Below is a small trained network, with its code and all its weights. Each question gives an input and a target symbol and asks what happens when units are switched off, that is, made to give their printed mean instead of their output.

import numpy as np


def w(rows, s, z=0):
    codes = np.array(rows[::2]) - 128.0
    scale = np.full(codes.shape[1], s)
    scale[-1] = z or s
    return codes * scale


def norm(h):
    return h / np.sqrt((h * h).mean(-1, keepdims=True) + 1e-5)


def f(y):
    return np.maximum(y, 0)


def softmax(a):
    e = np.exp(a - a.max(-1, keepdims=True))
    return e / e.sum(-1, keepdims=True)


def log_softmax(a):
    a = a - a.max(-1, keepdims=True)
    return a - np.log(np.exp(a).sum(-1, keepdims=True))


def net(x, mask):
    ids = ['ΔΦΩεθξ'.index(c) for c in x.split()]
    T = len(ids)
    res = E[ids] + P[:T]
    r = norm(res)
    for j in range(2):
        rows = slice(2 * j, 2 * j + 2)
        q, k, v = (r @ M[0][rows].T for M in (Q, K, V))
        z = softmax(np.where(np.tri(T) > 0, q @ k.T / 2**0.5, -1e9)) @ v
        o = O[0][rows]
        res = res + np.where(mask[j], z, o[:, -1]) @ o[:, :-1]
    y = f(norm(res) @ A[0][:, :-1].T + A[0][:, -1])
    res = res + np.where(mask[2:18], y, B[0][:, -1]) @ B[0][:, :-1]
    return log_softmax(norm(res)[-1] @ U[:, :-1].T + U[:, -1])


Q, K, V, O, A, B = {}, {}, {}, {}, {}, {}
E = w([
[190,113,191,175,62],'Δ',
[91,26,118,169,174],'Φ',
[209,157,194,171,7],'Ω',
[96,122,185,120,27],'ε',
[142,138,88,100,152],'θ',
[189,85,180,50,139],'ξ',
],0.022)
P = w([
[10,10,44,68,65],'0',
[152,34,3,94,69],'1',
[155,85,33,177,119],'2',
[113,92,73,187,150],'3',
[107,122,86,197,157],'4',
[118,154,80,192,147],'5',
[103,163,98,176,148],'6',
[122,190,88,143,121],'7',
[97,187,103,130,122],'8',
[91,195,111,140,135],'9',
[82,207,117,107,115],'10',
],0.0076)
Q[0] = w([
[227,255,81,92,108],'head 1',
[158,128,69,126,241],'head 1',
[115,106,230,167,33],'head 2',
[164,103,169,101,79],'head 2',
],0.0083)
K[0] = w([
[200,77,142,28,138],'head 1',
[142,2,149,124,35],'head 1',
[137,164,250,98,187],'head 2',
[153,82,100,56,123],'head 2',
],0.0099)
V[0] = w([
[104,162,76,145,113],'head 1',
[152,127,34,124,112],'head 1',
[202,113,125,34,155],'head 2',
[96,142,185,2,234],'head 2',
],0.0082)
O[0] = w([
[189,167,68,119,72,87],'head 1',
[222,109,12,201,142,157],'head 1',
[141,206,126,190,125,254],'head 2',
[2,139,139,214,146,177],'head 2',
],0.0092,0.0084)
A[0] = w([
[48,203,127,194,150,183],'neuron 1',
[101,80,123,203,164,251],'neuron 2',
[3,161,95,126,131,20],'neuron 3',
[106,193,131,132,159,99],'neuron 4',
[186,23,89,69,177,139],'neuron 5',
[118,46,122,120,27,52],'neuron 6',
[193,127,158,108,130,170],'neuron 7',
[113,216,65,137,170,13],'neuron 8',
[104,104,112,229,85,65],'neuron 9',
[69,190,37,87,15,209],'neuron 10',
[86,121,170,129,109,189],'neuron 11',
[182,13,49,49,127,45],'neuron 12',
[172,66,112,96,201,175],'neuron 13',
[174,104,156,168,140,46],'neuron 14',
[104,30,180,104,168,108],'neuron 15',
[207,48,147,137,83,134],'neuron 16',
],0.011,0.0027)
B[0] = w([
[96,67,133,81,184,253],'neuron 1',
[140,168,118,58,84,230],'neuron 2',
[162,115,99,159,55,164],'neuron 3',
[168,116,120,117,126,180],'neuron 4',
[75,170,39,102,140,229],'neuron 5',
[171,188,87,139,182,161],'neuron 6',
[90,94,102,134,104,205],'neuron 7',
[133,127,175,58,115,184],'neuron 8',
[144,155,164,127,86,206],'neuron 9',
[191,155,236,186,224,195],'neuron 10',
[151,113,114,187,167,188],'neuron 11',
[12,2,177,120,53,212],'neuron 12',
[145,153,96,100,54,228],'neuron 13',
[131,119,178,156,106,178],'neuron 14',
[145,143,74,114,101,222],'neuron 15',
[101,146,144,135,249,211],'neuron 16',
],0.0094,0.0064)
U = w([
[2,37,122,133,51,99],'Δ',
[119,233,41,88,158,148],'Φ',
[222,111,184,53,45,4],'Ω',
[111,96,176,138,245,177],'ε',
[195,123,66,216,176,125],'θ',
[55,193,170,211,89,170],'ξ',
],0.0073,0.0031)

Each question gives the input, a string of symbols that net reads in full, and the target symbol t.
The units are the heads (2 rows each of Q, K, V and O) and the neurons (one row each of A and B). Each row of codes is followed by its name. A weight is (code - 128) times the scale printed after its matrix; where a second scale follows, it is the last column's (O, A, B and U).
mask holds one flag per unit, heads first, then neurons. A switched-off unit (its flag False) gives its mean, the last column of its rows in O or B, instead of its output. The means were averaged over made-up inputs and are rounded, as every weight is.
A unit's drop is (log p(t) with every unit on - log p(t) with that unit switched off) / (log p(t) with every unit on - log p(t) with every unit switched off).
The circuit of an input: a set's keep is (log p(t) with only the set's units on - log p(t) with every unit switched off) / (log p(t) with every unit on - log p(t) with every unit switched off). Starting from the 12 units with the biggest drops (on a tie, the unit counted first), units are removed one at a time, each time the one whose removal leaves the highest keep (on an exact tie, the one counted first), for as long as the keep stays at least 0.8.
circuit, biggest first: the units of the circuit, biggest drop first
most important unit: the unit with the biggest drop
k most important neurons: the k neurons with the biggest drops, biggest first
which heads matter: for each layer, one digit per head in row order, 1 if its drop is at least 0.15 and else 0, layers parted by /
drop of u: that unit's drop, to one decimal
input ξ ξ ξ ξ ξ ξ θ ξ, target ε: circuit, biggest first -> [head 2; neuron 1]
input θ θ ξ Ω ξ θ ξ ξ θ, target ε: circuit, biggest first -> [neuron 1; neuron 10]
input θ ξ θ θ Δ ε θ Δ θ Ω, target θ: circuit, biggest first -> [head 1; neuron 12]
input ξ ξ Φ Ω Δ ξ θ, target Δ: circuit, biggest first -> [head 2; neuron 12]
input Φ Ω ξ Ω ξ, target Φ: most important unit -> neuron 12
input Φ Ω Δ θ ξ θ ξ θ, target Ω: which heads matter -> 01
input θ Δ Ω ε ε, target ε: which heads matter -> 01
input Ω ε ξ, target Δ: which heads matter -> 00
input ξ θ ξ, target Φ: 2 most important neurons -> [neuron 12; neuron 16]
input Ω Φ θ Δ Ω, target θ: 2 most important neurons -> [neuron 16; neuron 2]
input Ω Φ ε ξ, target Δ: drop of neuron 12 -> 0.6
input ξ θ ξ θ ξ, target Ω: drop of neuron 2 -> 0.5
input θ ξ Φ ξ Ω ξ θ θ ξ θ ξ, target ε: drop of head 2 -> 2.5
input θ θ ξ θ ξ ξ ξ Ω θ, target ε: drop of neuron 16 -> -0.1
input ξ ξ ξ θ θ ξ Ω θ, target Ω: most important unit -> neuron 8
